Below is a small trained network, with its code and all its weights. Each question gives an input and a target symbol and asks what happens when units are switched off, that is, made to give their printed mean instead of their output.

import numpy as np


def w(rows, s, z=0):
    codes = np.array(rows[::2]) - 128.0
    scale = np.full(codes.shape[1], s)
    scale[-1] = z or s
    return codes * scale


def norm(h):
    return h / np.sqrt((h * h).mean(-1, keepdims=True) + 1e-5)


def f(y):
    return y / 2 * (1 + np.tanh(0.7978845608 * (y + 0.044715 * y**3)))


def softmax(a):
    e = np.exp(a - a.max(-1, keepdims=True))
    return e / e.sum(-1, keepdims=True)


def log_softmax(a):
    a = a - a.max(-1, keepdims=True)
    return a - np.log(np.exp(a).sum(-1, keepdims=True))


def net(x, mask):
    ids = ['ΓΠδζλμφ'.index(c) for c in x.split()]
    T = len(ids)
    res = E[ids] + P[:T]
    u = 0
    for l in range(3):
        r = norm(res)
        for j in range(3):
            rows = slice(3 * j, 3 * j + 3)
            q, k, v = (r @ M[l][rows].T for M in (Q, K, V))
            z = softmax(np.where(np.tri(T) > 0, q @ k.T / 3**0.5, -1e9)) @ v
            o = O[l][rows]
            res = res + np.where(mask[u + j], z, o[:, -1]) @ o[:, :-1]
        u += 3
        y = f(norm(res) @ A[l][:, :-1].T + A[l][:, -1])
        res = res + np.where(mask[u : u + 4], y, B[l][:, -1]) @ B[l][:, :-1]
        u += 4
    return log_softmax(norm(res)[-1] @ U[:, :-1].T + U[:, -1])


Q, K, V, O, A, B = {}, {}, {}, {}, {}, {}
E = w([
[114,28,245,193],'Γ',
[131,10,52,118],'Π',
[57,55,163,242],'δ',
[203,183,133,85],'ζ',
[81,113,84,128],'λ',
[119,162,109,133],'μ',
[161,149,64,161],'φ',
],0.014)
P = w([
[183,147,94,130],'0',
[251,53,145,218],'1',
[254,74,133,229],'2',
[221,54,188,179],'3',
[235,102,136,223],'4',
[224,121,120,235],'5',
[196,103,150,197],'6',
[192,116,149,200],'7',
[159,137,129,205],'8',
],0.0054)
Q[0] = w([
[121,205,82,182],'L0H1',
[137,37,88,254],'L0H1',
[126,107,217,30],'L0H1',
[81,92,192,134],'L0H2',
[99,90,117,249],'L0H2',
[69,179,130,90],'L0H2',
[174,96,151,19],'L0H3',
[79,11,107,113],'L0H3',
[150,234,152,23],'L0H3',
],0.0094)
K[0] = w([
[94,180,88,154],'L0H1',
[194,130,133,154],'L0H1',
[177,2,226,105],'L0H1',
[100,131,146,137],'L0H2',
[118,54,107,198],'L0H2',
[157,183,121,96],'L0H2',
[143,159,187,165],'L0H3',
[226,86,37,93],'L0H3',
[148,30,135,174],'L0H3',
],0.0093)
V[0] = w([
[110,148,123,148],'L0H1',
[136,147,124,143],'L0H1',
[144,119,98,112],'L0H1',
[197,60,163,185],'L0H2',
[126,116,120,149],'L0H2',
[199,105,128,137],'L0H2',
[169,103,108,99],'L0H3',
[158,165,114,4],'L0H3',
[153,129,121,101],'L0H3',
],0.013)
O[0] = w([
[85,53,189,22,144],'L0H1',
[66,174,167,97,157],'L0H1',
[70,81,165,139,154],'L0H1',
[2,175,101,43,254],'L0H2',
[81,218,166,91,172],'L0H2',
[9,211,179,121,181],'L0H2',
[50,187,12,171,149],'L0H3',
[127,164,85,192,44],'L0H3',
[71,134,132,132,124],'L0H3',
],0.0059,0.0094)
A[0] = w([
[124,153,152,255,253],'L0N1',
[207,172,217,147,75],'L0N2',
[139,75,138,95,135],'L0N3',
[101,46,84,83,141],'L0N4',
],0.0088,0.0026)
B[0] = w([
[108,90,149,108,187],'L0N1',
[97,140,109,110,110],'L0N2',
[177,175,75,176,129],'L0N3',
[105,199,96,251,255],'L0N4',
],0.014,0.0024)
Q[1] = w([
[125,93,83,85],'L1H1',
[189,196,171,127],'L1H1',
[93,151,167,152],'L1H1',
[49,60,49,172],'L1H2',
[152,119,7,100],'L1H2',
[112,125,105,198],'L1H2',
[153,88,135,122],'L1H3',
[145,92,175,161],'L1H3',
[96,135,113,134],'L1H3',
],0.013)
K[1] = w([
[126,146,140,140],'L1H1',
[127,167,116,74],'L1H1',
[103,125,78,129],'L1H1',
[139,98,130,172],'L1H2',
[143,109,1,143],'L1H2',
[146,39,104,144],'L1H2',
[95,170,143,129],'L1H3',
[71,95,171,114],'L1H3',
[167,129,148,134],'L1H3',
],0.017)
V[1] = w([
[77,107,24,34],'L1H1',
[162,125,159,137],'L1H1',
[84,137,205,98],'L1H1',
[221,105,159,167],'L1H2',
[91,31,107,208],'L1H2',
[65,144,254,70],'L1H2',
[146,228,171,174],'L1H3',
[170,158,200,139],'L1H3',
[217,127,125,167],'L1H3',
],0.0087)
O[1] = w([
[191,152,64,115,192],'L1H1',
[108,124,107,127,68],'L1H1',
[225,61,117,203,172],'L1H1',
[95,118,118,198,2],'L1H2',
[172,212,185,113,177],'L1H2',
[145,122,63,42,232],'L1H2',
[85,2,118,94,131],'L1H3',
[107,106,147,190,69],'L1H3',
[124,106,183,134,34],'L1H3',
],0.0064,0.0059)
A[1] = w([
[145,119,88,254,133],'L1N1',
[55,110,36,152,47],'L1N2',
[136,158,37,77,2],'L1N3',
[156,130,42,150,246],'L1N4',
],0.0099,0.00057)
B[1] = w([
[122,134,49,91,151],'L1N1',
[6,226,122,73,202],'L1N2',
[140,155,162,162,253],'L1N3',
[120,147,214,108,159],'L1N4',
],0.012,0.0066)
Q[2] = w([
[228,115,107,97],'L2H1',
[164,143,69,127],'L2H1',
[118,59,134,211],'L2H1',
[133,123,87,237],'L2H2',
[10,130,150,206],'L2H2',
[209,52,64,201],'L2H2',
[78,130,80,77],'L2H3',
[103,113,163,148],'L2H3',
[151,172,203,125],'L2H3',
],0.011)
K[2] = w([
[228,96,135,77],'L2H1',
[255,153,181,114],'L2H1',
[185,225,159,63],'L2H1',
[99,185,87,178],'L2H2',
[35,92,188,128],'L2H2',
[141,210,28,104],'L2H2',
[143,177,224,139],'L2H3',
[133,212,134,100],'L2H3',
[111,166,39,161],'L2H3',
],0.0093)
V[2] = w([
[67,97,218,179],'L2H1',
[121,116,107,167],'L2H1',
[119,245,138,196],'L2H1',
[181,90,28,99],'L2H2',
[127,115,121,206],'L2H2',
[141,71,86,151],'L2H2',
[173,110,204,138],'L2H3',
[204,201,108,123],'L2H3',
[176,112,221,72],'L2H3',
],0.011)
O[2] = w([
[140,24,127,97,162],'L2H1',
[138,86,120,102,117],'L2H1',
[138,81,183,102,254],'L2H1',
[59,172,72,158,46],'L2H2',
[70,166,185,41,51],'L2H2',
[37,163,164,144,55],'L2H2',
[70,50,61,91,68],'L2H3',
[218,138,46,2,149],'L2H3',
[45,135,67,76,101],'L2H3',
],0.0084,0.0076)
A[2] = w([
[164,76,161,205,117],'L2N1',
[105,86,121,129,46],'L2N2',
[106,216,83,254,254],'L2N3',
[76,169,201,7,119],'L2N4',
],0.0081,0.0059)
B[2] = w([
[45,233,173,159,143],'L2N1',
[118,240,168,29,102],'L2N2',
[236,93,41,232,236],'L2N3',
[30,105,255,59,254],'L2N4',
],0.0066,0.0052)
U = w([
[124,255,231,160,2],'Γ',
[107,162,57,200,172],'Π',
[34,88,107,116,60],'δ',
[184,162,85,92,130],'ζ',
[158,137,72,14,110],'λ',
[172,28,150,210,240],'μ',
[243,190,180,160,143],'φ',
],0.0076,0.0033)

Each question gives the input, a string of symbols that net reads in full, and the target symbol t.
The units are the heads (3 rows each of Q, K, V and O) and the neurons (one row each of A and B). Each row of codes is followed by its name. A weight is (code - 128) times the scale printed after its matrix; where a second scale follows, it is the last column's (O, A, B and U).
mask holds one flag per unit, layer by layer, with each layer's heads first. A switched-off unit (its flag False) gives its mean, the last column of its rows in O or B, instead of its output. The means were averaged over made-up inputs and are rounded, as every weight is.
A unit's drop is (log p(t) with every unit on - log p(t) with that unit switched off) / (log p(t) with every unit on - log p(t) with every unit switched off).
The circuit of an input: a set's keep is (log p(t) with only the set's units on - log p(t) with every unit switched off) / (log p(t) with every unit on - log p(t) with every unit switched off). Starting from the 12 units with the biggest drops (on a tie, the unit counted first), units are removed one at a time, each time the one whose removal leaves the highest keep (on an exact tie, the one counted first), for as long as the keep stays at least 0.8.
circuit, biggest first: the units of the circuit, biggest drop first
unit that matters most: the unit with the biggest drop
k most important neurons of layer l: the k neurons of layer l with the biggest drops, biggest first
drop of u: that unit's drop, to one decimal
input Γ Γ φ μ λ, target Π: unit that matters most => L1H2
input Π Γ δ δ Π λ Π λ, target φ: circuit, biggest first => (L1H2, L2H2, L0N4)
input ζ φ λ Π, target Γ: circuit, biggest first => (L1N2, L0H3, L2H3)
input ζ Π ζ Π, target Γ: circuit, biggest first => (L0H3, L1H2)
input μ μ λ λ Π λ φ Π μ, target λ: circuit, biggest first => (L1H2, L0N4)
input Γ μ Π λ λ Π Π, target Π: 2 most important neurons of layer 1 => (L1N2, L1N1)
input λ δ λ, target μ: circuit, biggest first => (L0H2, L1H2, L2H1)
input λ λ λ λ φ, target μ: circuit, biggest first => (L0H2, L1H2, L2H1)
input λ λ μ, target μ: circuit, biggest first => (L0H2, L2H1, L1H2)
input λ λ Γ ζ, target μ: 2 most important neurons of layer 0 => (L0N3, L0N2)
input Π Γ λ φ Π λ μ λ λ, target φ: 2 most important neurons of layer 0 => (L0N4, L0N1)
input Γ λ λ ζ Γ Γ, target Π: 2 most important neurons of layer 1 => (L1N2, L1N4)
input μ λ λ μ λ ζ μ μ, target λ: 2 most important neurons of layer 0 => (L0N1, L0N2)
input μ μ λ λ μ Γ, target λ: unit that matters most => L0N1
input δ λ λ δ Γ Γ μ μ, target δ: 3 most important neurons of layer 1 => (L1N2, L1N3, L1N4)
input μ Γ μ λ δ, target λ: 3 most important neurons of layer 0 => (L0N1, L0N2, L0N4)
input Γ λ Γ λ λ φ μ, target Π: 2 most important neurons of layer 1 => (L1N2, L1N4)
input λ μ φ Π, target Π: drop of L0N3 => 0.3
input Γ λ ζ μ λ λ φ, target Π: drop of L0H3 => 0.8
input μ μ Γ, target λ: unit that matters most => L0H2
input μ δ μ λ δ, target λ: drop of L2H2 => 0.0
input λ ζ φ δ ζ Γ φ, target μ: drop of L2H3 => 0.1
input δ ζ λ, target δ: 2 most important neurons of layer 0 => (L0N3, L0N4)
input Γ λ λ φ μ λ φ δ, target δ: 2 most important neurons of layer 0 => (L0N1, L0N4)
